Small tables with named rows and columns. After each table, cells are looked up by row and column.

tekifo =
,pege,luf,kurimem,luzulun,savuz,vomegil,roledof,tireg,pum,gudov
zuta,111,83,112,80,91,91,115,100,81,113
nev,109,53,75,124,150,39,42,54,165,75
kimo,96,94,93,98,102,92,90,92,102,95
beke,86,95,120,91,99,95,83,88,107,125
durip,108,86,96,86,98,85,94,95,91,81
gizik,74,103,144,90,107,106,64,83,119,170
dipit,108,90,95,86,100,89,93,96,91,84
saso,110,96,83,96,109,110,80,80,104,94
zasuv,96,97,93,98,90,104,93,105,100,105
losepiv,128,93,78,87,119,106,78,61,117,75
mugag,80,94,112,87,98,97,107,93,96,101
dozu,81,102,111,60,94,135,112,89,125,64
favid,106,144,196,69,96,163,80,180,26,126

beke, luzulun -> 91
nev, tireg -> 54
favid, roledof -> 80
losepiv, kurimem -> 78
favid, luf -> 144
favid, pege -> 106
kimo, tireg -> 92
Which row has the largest pum? nev

Table gife
|  | lovukin | vok | vas | vigake | dad | gugigor | vomopa |
|---|---|---|---|---|---|---|---|
| lagil | 618 | 113 | 867 | -40 | 311 | -704 | 586 |
| biv | -124 | -427 | 523 | 98 | -204 | 117 | -473 |
| relu | 478 | -115 | -753 | 278 | 688 | 624 | 82 |

What is the vas of relu in gife?
-753
What is the lovukin of biv in gife?
-124
What is the vomopa of relu in gife?
82
What is the lovukin of relu in gife?
478
What is the vigake of relu in gife?
278
What is the gugigor of biv in gife?
117
What is the vas of biv in gife?
523
What is the dad of relu in gife?
688
What is the dad of biv in gife?
-204
What is the vomopa of biv in gife?
-473
What is the gugigor of relu in gife?
624
What is the dad of lagil in gife?
311
What is the lovukin of lagil in gife?
618
What is the vok of biv in gife?
-427
What is the vomopa of lagil in gife?
586
What is the vas of lagil in gife?
867
What is the vok of lagil in gife?
113
What is the vok of relu in gife?
-115
What is the vigake of lagil in gife?
-40

nilug =
	kot	zosagim	rorala	gogerus	vom	nup	figu	zerezu	devuga	dip
kufif	33892	18746	52459	32219	27701	35281	35742	24804	43382	66374
bisumif	49107	28242	17945	54174	22084	20774	46440	20939	4852	48757
pebe	33595	41460	36445	36280	33693	40762	36439	28074	40399	22254
kef	36190	-25995	-11753	14664	11842	-58864	6344	-588	-4471	30284
pob	35035	24549	26040	31372	26569	27962	17999	48579	24253	24291
viv	25539	-7948	19924	34486	17931	-6412	18958	17022	11936	21852
depe	68709	10100	34100	18923	15009	33267	19708	42329	16342	77289
tosik	29496	11545	38769	19719	47838	26559	55058	34616	16642	52494
taliv	27953	25920	36133	29814	25963	37235	30279	19473	35642	41588
pifeza	48025	47461	18197	25684	31044	23326	32354	17216	43990	28787

figu of pob: 17999
zerezu of pebe: 28074
figu of depe: 19708
kot of pob: 35035
nup of pifeza: 23326
vom of pob: 26569

las:
	gemon	nedi	los
manate	-24740	-37731	37326
tena	47010	62180	-22174
gevufug	2087	42150	42527
zame	14238	-23168	-20773
badadob	8038	38034	41780
latepo	6679	39632	41779
tesosel	11041	52238	-29902
lobuk	-72294	-70222	6374
tosor	22510	57104	-27470
bisa	-10397	-42415	41141

What is the los of tesosel in las? -29902
What is the los of lobuk in las? 6374
What is the los of manate in las? 37326
What is the los of tosor in las? -27470
What is the nedi of tena in las? 62180
What is the los of latepo in las? 41779
What is the los of gevufug in las? 42527
What is the nedi of badadob in las? 38034
What is the nedi of lobuk in las? -70222
What is the gemon of tena in las? 47010
What is the nedi of zame in las? -23168
What is the nedi of bisa in las? -42415
What is the nedi of latepo in las? 39632
What is the los of tena in las? -22174
What is the los of zame in las? -20773

fuvevab
columns: dor, fudap, bezo, sovi, pifa, maz, lol, vunabot, zuzatep, kadar
kes: [35.4, 28.5, 25.1, 26.1, 22.3, 10.3, 19.2, 17.8, 48.4, 53.6]
seb: [30.9, 30.6, 29.5, 30.1, 29.9, 27.6, 29.6, 27.5, 32.8, 34.6]
vidomug: [52.5, 66.1, 51.4, 51.7, 75.4, 52.9, 59.2, 37.6, 0.7, 14.3]
minomo: [28.4, 30.8, 28.7, 31.0, 32.2, 31.0, 32.4, 29.8, 32.1, 32.6]
fudazip: [20.1, 30.2, 25.3, 32.6, 38.4, 42.2, 43.0, 35.9, 29.5, 23.0]
zevubok: [9.1, 38.4, 20.3, 39.9, 62.2, 63.0, 68.2, 45.1, 23.0, 13.0]
gisak: [0.8, 30.4, 8.2, 34.7, 53.0, 50.5, 63.7, 34.4, 41.7, 27.0]

minomo, fudap: 30.8
vidomug, zuzatep: 0.7
fudazip, fudap: 30.2
fudazip, lol: 43.0
gisak, bezo: 8.2
gisak, sovi: 34.7
minomo, vunabot: 29.8
zevubok, fudap: 38.4
minomo, lol: 32.4

